Below are the code and all the weights of a small trained network. Each question names an input and a class and asks about switching units off, where a switched-off unit gives its printed mean instead of its output.

import numpy as np


def w(rows, s, z=0):
    codes = np.array(rows[::2]) - 128.0
    scale = np.full(codes.shape[1], s)
    scale[-1] = z or s
    return codes * scale


def f(y):
    return np.maximum(y, 0)


def log_softmax(a):
    a = a - a.max(-1, keepdims=True)
    return a - np.log(np.exp(a).sum(-1, keepdims=True))


def net(x, mask):
    res = np.array(x, float).reshape(1, 8) / 4 @ E
    y = f(res @ A[0][:, :-1].T + A[0][:, -1])
    res = res + np.where(mask, y, B[0][:, -1]) @ B[0][:, :-1]
    return log_softmax(res[-1] @ U[:, :-1].T + U[:, -1])


A, B = {}, {}
E = w([
[180,145,120,165,13,161],'x0',
[174,142,102,238,224,125],'x1',
[199,146,142,155,90,102],'x2',
[16,126,80,184,105,143],'x3',
[197,43,63,144,183,253],'x4',
[137,204,44,153,184,41],'x5',
[112,246,254,129,134,229],'x6',
[150,60,248,149,88,41],'x7',
],0.0066)
A[0] = w([
[140,49,140,120,199,192,139],'n0',
[88,175,103,187,96,145,113],'n1',
[62,186,182,86,196,225,125],'n2',
[191,106,123,125,118,254,145],'n3',
[122,34,171,117,100,131,171],'n4',
[150,99,227,150,182,89,243],'n5',
[154,158,79,59,215,190,106],'n6',
[171,100,132,102,42,167,187],'n7',
[220,111,118,79,85,65,255],'n8',
[86,149,174,107,53,71,187],'n9',
[98,194,51,173,226,149,124],'n10',
[235,118,211,141,128,196,175],'n11',
[106,190,157,186,47,105,120],'n12',
[93,146,40,169,170,127,141],'n13',
[108,174,177,155,51,89,142],'n14',
],0.009,0.0042)
B[0] = w([
[71,61,160,138,154,105,218],'n0',
[58,47,177,202,103,164,168],'n1',
[138,175,191,39,197,80,236],'n2',
[209,58,153,123,102,121,232],'n3',
[184,116,143,102,96,24,218],'n4',
[199,152,151,14,115,140,238],'n5',
[70,112,111,134,155,130,204],'n6',
[191,186,99,104,30,42,222],'n7',
[211,207,66,108,142,89,254],'n8',
[55,254,97,98,130,162,226],'n9',
[159,33,61,222,217,176,227],'n10',
[216,122,107,72,134,124,246],'n11',
[21,187,123,164,132,170,192],'n12',
[182,162,18,185,103,157,210],'n13',
[85,249,133,116,127,178,203],'n14',
],0.0067,0.0084)
U = w([
[203,166,75,128,73,151,169],'0',
[107,89,80,154,254,153,106],'1',
[70,97,101,203,147,210,97],'2',
[83,179,104,111,145,54,215],'3',
[37,177,193,72,176,152,141],'4',
[77,15,147,118,95,131,130],'5',
[105,117,172,145,108,117,2],'6',
[206,121,146,109,168,69,164],'7',
],0.0095,0.0063)

Each question gives the input, the list of numbers given to net, and the class t.
The units are the neurons (one row each of A and B). Each row of codes is followed by its name. A weight is (code - 128) times the scale printed after its matrix; where a second scale follows, it is the last column's (A, B and U).
mask holds one flag per neuron, in row order. A switched-off neuron (its flag False) gives its mean, the last column of its row in B, instead of its output. The means were averaged over made-up inputs and are rounded, as every weight is.
A unit's drop is (log p(t) with every unit on - log p(t) with that unit switched off) / (log p(t) with every unit on - log p(t) with every unit switched off).
The circuit of an input: a set's keep is (log p(t) with only the set's units on - log p(t) with every unit switched off) / (log p(t) with every unit on - log p(t) with every unit switched off). Starting from the 12 units with the biggest drops (on a tie, the unit counted first), units are removed one at a time, each time the one whose removal leaves the highest keep (on an exact tie, the one counted first), for as long as the keep stays at least 0.8.
units of the circuit, in order: the units of the circuit, biggest drop first
most important unit: the unit with the biggest drop
k most important neurons: the k neurons with the biggest drops, biggest first
drop when u is switched off: that unit's drop, to one decimal
input [7,-2,3,-1,-3,8,-3,5], class 3: units of the circuit, in order : (n12 n9)
input [6,1,-6,8,2,-2,2,1], class 5: units of the circuit, in order : (n8 n1)
input [7,5,-1,-7,2,5,7,-7], class 1: units of the circuit, in order : (n10 n6)
input [6,2,-5,-7,3,-4,5,-4], class 7: most important unit : n2
input [7,8,-7,-5,-3,-8,5,-8], class 7: units of the circuit, in order : (n2 n3)
input [5,3,-7,-1,2,-3,8,0], class 7: units of the circuit, in order : (n3 n2)
input [8,-7,7,6,0,0,-2,-3], class 3: units of the circuit, in order : (n12 n13)
input [6,-6,-7,-1,3,-7,7,7], class 7: 2 most important neurons : (n2 n4)
input [1,3,7,-6,-3,8,-2,-5], class 1: units of the circuit, in order : (n10 n7)
input [7,-2,-7,-1,-2,7,-6,-8], class 1: 2 most important neurons : (n10 n7)
input [-8,-6,7,-2,-7,-6,2,6], class 4: 2 most important neurons : (n9 n14)
input [-6,-1,6,3,7,-8,2,-1], class 7: drop when n0 is switched off : -0.1
input [1,3,-7,1,-2,7,-8,-7], class 1: drop when n4 is switched off : 0.0
input [-8,4,-3,-8,-1,-1,4,-8], class 1: units of the circuit, in order : (n10)
input [-2,-6,-8,0,4,1,-2,-3], class 1: drop when n5 is switched off : 0.1
input [2,8,-6,8,0,3,-3,-6], class 2: drop when n2 is switched off : 0.2
